Look-ups in named tables: a row name and a column name give one cell, copied from the table.

Kat:
|  | Namo | Sebinu | Vevutul |
|---|---|---|---|
| Felisa | -0.234 | -0.019 | -0.095 |
| Visu | -0.177 | -0.189 | 0.504 |
| Gogimo | 0.078 | 0.418 | 0.047 |
| Bosu | -0.035 | -0.047 | -0.366 |
| Zadur | -0.004 | -0.089 | 0.301 |
| Vukur | 0.365 | -0.858 | 0.208 |
| Sofovof | -0.458 | 0.324 | -0.273 |
| Vidag | -0.550 | 0.082 | -0.510 |
| Bupo | -0.156 | -0.639 | -0.127 |

Namo of Bupo = -0.156
Sebinu of Vidag = 0.082
Sebinu of Visu = -0.189
Sebinu of Vukur = -0.858
Sebinu of Gogimo = 0.418
Vevutul of Bosu = -0.366
Sebinu of Bupo = -0.639
Namo of Visu = -0.177
Vevutul of Sofovof = -0.273
Namo of Sofovof = -0.458
Row with the largest Vevutul: Visu

Dizi.csv
,Guvu,Bezem,Zego,Soves,Buful,Kib,Filikos,Zif
Rofug,43593,25924,38514,35386,6080,29905,21762,23832
Mon,26486,55411,45549,60798,54135,54825,38825,58278
Leg,31455,61217,51050,86156,88896,76442,85873,83534
Dalabup,74280,76755,75656,96972,60826,74154,67584,71021
Salakof,65560,52833,28405,49283,46719,28697,34380,22927
Tumid,93235,97892,82116,72633,55527,58886,31104,34065
Bila,43015,38389,51736,52928,28781,51300,45228,69812

Leg, Buful => 88896
Tumid, Zego => 82116
Mon, Soves => 60798
Rofug, Zif => 23832
Dalabup, Buful => 60826
Tumid, Zif => 34065
Salakof, Zego => 28405

Maz =
columns: Memib, Sebi, Getip, Tonol, Basem, Pev
Movelat: [130, 107, 137, 122, 127, 100]
Rutu: [131, 100, 126, 124, 130, 172]
Pivole: [124, 115, 120, 123, 128, 166]
Dapif: [139, 210, 124, 135, 156, 149]
Tik: [100, 52, 117, 108, 99, 123]
Zita: [125, 95, 123, 121, 125, 167]
Misoza: [93, 96, 117, 108, 101, 73]
Bil: [144, 90, 144, 125, 134, 127]
Vis: [99, 170, 104, 118, 122, 124]
Vaf: [122, 95, 134, 118, 120, 92]
Gir: [128, 133, 134, 123, 131, 97]

Pivole, Tonol => 123
Zita, Sebi => 95
Tik, Memib => 100
Bil, Tonol => 125
Dapif, Getip => 124
Vis, Memib => 99
Vis, Sebi => 170
Misoza, Sebi => 96
Tik, Sebi => 52
Movelat, Sebi => 107
Zita, Pev => 167
Vis, Getip => 104
Rutu, Sebi => 100
Pivole, Basem => 128
Misoza, Basem => 101

Fop =
        Ser  Giz  Fof  Leta
Vot      87  121  157   183
Duru    192  154   59    94
Git      87  124   96   128
Liru    141  141   49    85
Nim     153  145   50    86
Bab      89  125   76   110
Tifi    192  154   59    95
Tefive  122  129  162   188
Pitab   181  145  169   194

Bab, Leta: 110
Git, Leta: 128
Duru, Ser: 192
Duru, Leta: 94
Liru, Ser: 141
Tifi, Leta: 95
Pitab, Ser: 181
Nim, Fof: 50
Tefive, Fof: 162
Which row has the largest Leta? Pitab

Table Teda
	Guz	Sulup	Zuvuko	Lamusip	Nolifov
Nef	122	122	79	43	122
Megep	129	111	99	84	45
Sil	155	123	40	137	132
Gok	97	115	88	159	240
Bopovu	158	123	40	120	151

Lamusip of Gok is 159
Nolifov of Nef is 122
Nolifov of Bopovu is 151
Lamusip of Nef is 43
Guz of Megep is 129
Zuvuko of Gok is 88
Guz of Sil is 155
Guz of Gok is 97
Lamusip of Bopovu is 120
Lamusip of Megep is 84

Danif:
,Lil,Gik,Nunet,Zezol,Dasuse,Keti
Gaf,75452,65809,15513,67607,19965,31639
Vir,48737,44948,25918,42126,27721,32192
Kiv,64103,55755,20376,56327,25388,35375
Fezul,36320,33657,31354,41382,34402,35969
Timo,72860,60937,17591,67369,25314,37038

What is the Dasuse of Fezul in Danif?
34402
What is the Zezol of Gaf in Danif?
67607
What is the Keti of Timo in Danif?
37038
What is the Keti of Gaf in Danif?
31639
What is the Dasuse of Kiv in Danif?
25388
What is the Lil of Timo in Danif?
72860
What is the Lil of Gaf in Danif?
75452
What is the Nunet of Vir in Danif?
25918
What is the Dasuse of Vir in Danif?
27721
What is the Nunet of Kiv in Danif?
20376
What is the Gik of Vir in Danif?
44948
Row with the largest Zezol: Gaf

Nitedap =
,Gogen,Pafa,Sed,Fedib,Mufe,Gunat,Lat
Naparif,135,149,101,83,98,111,201
Fur,69,161,79,148,15,158,98
Val,33,52,72,85,82,81,211

What is the Pafa of Val in Nitedap?
52
What is the Sed of Val in Nitedap?
72
What is the Fedib of Fur in Nitedap?
148
What is the Sed of Naparif in Nitedap?
101
What is the Fedib of Naparif in Nitedap?
83
What is the Gogen of Fur in Nitedap?
69
What is the Mufe of Fur in Nitedap?
15
What is the Gunat of Naparif in Nitedap?
111
What is the Lat of Fur in Nitedap?
98
What is the Mufe of Val in Nitedap?
82
What is the Gunat of Val in Nitedap?
81
What is the Pafa of Naparif in Nitedap?
149
What is the Lat of Val in Nitedap?
211
What is the Sed of Fur in Nitedap?
79
What is the Lat of Naparif in Nitedap?
201

Table Med
	Pegali	Miren	Vum	Nado
Sapoz	110	223	201	72
Sot	113	183	185	55
Kulo	122	197	119	186
Danil	111	117	160	33
Maf	105	105	113	115

Pegali of Maf: 105
Miren of Sot: 183
Vum of Sot: 185
Miren of Kulo: 197
Pegali of Sot: 113
Miren of Danil: 117
Vum of Kulo: 119
Vum of Maf: 113
Nado of Kulo: 186
Nado of Sapoz: 72
Pegali of Kulo: 122
Nado of Maf: 115
Pegali of Sapoz: 110
Miren of Maf: 105
Nado of Sot: 55
Pegali of Danil: 111
Vum of Danil: 160
Miren of Sapoz: 223
Which row has the largest Miren? Sapoz

Bup
         Zep   Kad  Petim  Putikul  Lumerum   Lis
Kegaf   -4.8  -4.9   -4.5     -4.6     -4.5  -5.0
Fedeti   1.2  -1.5   -8.0     -7.0     -5.0  -9.1
Kuv     -5.0  -5.0   -5.2     -5.3     -5.3  -4.9
Zunob   -5.3  -5.2   -5.2     -5.3     -5.3  -4.7
Finub    2.3  -2.3    8.0      4.5      9.5  -7.4
Vemuz   -5.1  -0.1   -6.9      3.6     -4.0  -6.5
Pakeni  -4.6  -4.9   -4.8     -5.1     -4.7  -5.1

What is the Lis of Zunob in Bup? -4.7
What is the Putikul of Zunob in Bup? -5.3
What is the Petim of Fedeti in Bup? -8.0
What is the Kad of Vemuz in Bup? -0.1
What is the Zep of Kuv in Bup? -5.0
What is the Putikul of Finub in Bup? 4.5
What is the Zep of Zunob in Bup? -5.3
What is the Lis of Fedeti in Bup? -9.1
What is the Lis of Kuv in Bup? -4.9
What is the Zep of Pakeni in Bup? -4.6
What is the Lumerum of Pakeni in Bup? -4.7
What is the Zep of Finub in Bup? 2.3
What is the Kad of Kuv in Bup? -5.0
What is the Lis of Kegaf in Bup? -5.0
What is the Kad of Kegaf in Bup? -4.9
What is the Zep of Vemuz in Bup? -5.1
What is the Putikul of Vemuz in Bup? 3.6
What is the Putikul of Pakeni in Bup? -5.1
Which row has the largest Lumerum? Finub

Kaduv.tsv
	Niba	Piz	Morulom	Vupo	Vunop	Giz	Derok	Milove	Zalitaf
Pofuzoz	0.326	0.463	0.738	0.235	0.387	0.228	0.471	0.578	0.437
Gosef	0.410	0.372	0.410	0.934	0.609	0.086	0.427	0.608	0.134
Butofin	0.474	0.521	0.329	0.540	0.966	0.596	0.751	0.250	0.616
Dedib	0.845	0.611	0.545	0.238	0.463	0.798	0.400	0.440	0.409
Dibe	0.151	0.402	0.216	0.587	0.638	0.349	0.615	0.390	0.581
Viz	0.448	0.533	0.621	0.424	0.396	0.282	0.439	0.880	0.314
Bokos	0.253	0.401	0.596	0.146	0.650	0.372	0.787	0.535	0.716
Depatid	0.217	0.686	0.346	0.582	0.186	0.403	0.252	0.615	0.398
Biso	0.601	0.166	0.609	0.478	0.419	0.156	0.339	0.375	0.133

What is the Giz of Viz in Kaduv? 0.282
What is the Niba of Viz in Kaduv? 0.448
What is the Niba of Bokos in Kaduv? 0.253
What is the Zalitaf of Butofin in Kaduv? 0.616
What is the Morulom of Butofin in Kaduv? 0.329
What is the Derok of Biso in Kaduv? 0.339
What is the Morulom of Viz in Kaduv? 0.621
What is the Vunop of Dibe in Kaduv? 0.638
What is the Niba of Pofuzoz in Kaduv? 0.326
What is the Vunop of Butofin in Kaduv? 0.966
What is the Zalitaf of Dibe in Kaduv? 0.581
What is the Zalitaf of Viz in Kaduv? 0.314
What is the Piz of Viz in Kaduv? 0.533
What is the Giz of Butofin in Kaduv? 0.596
What is the Derok of Pofuzoz in Kaduv? 0.471
Row with the largest Zalitaf: Bokos

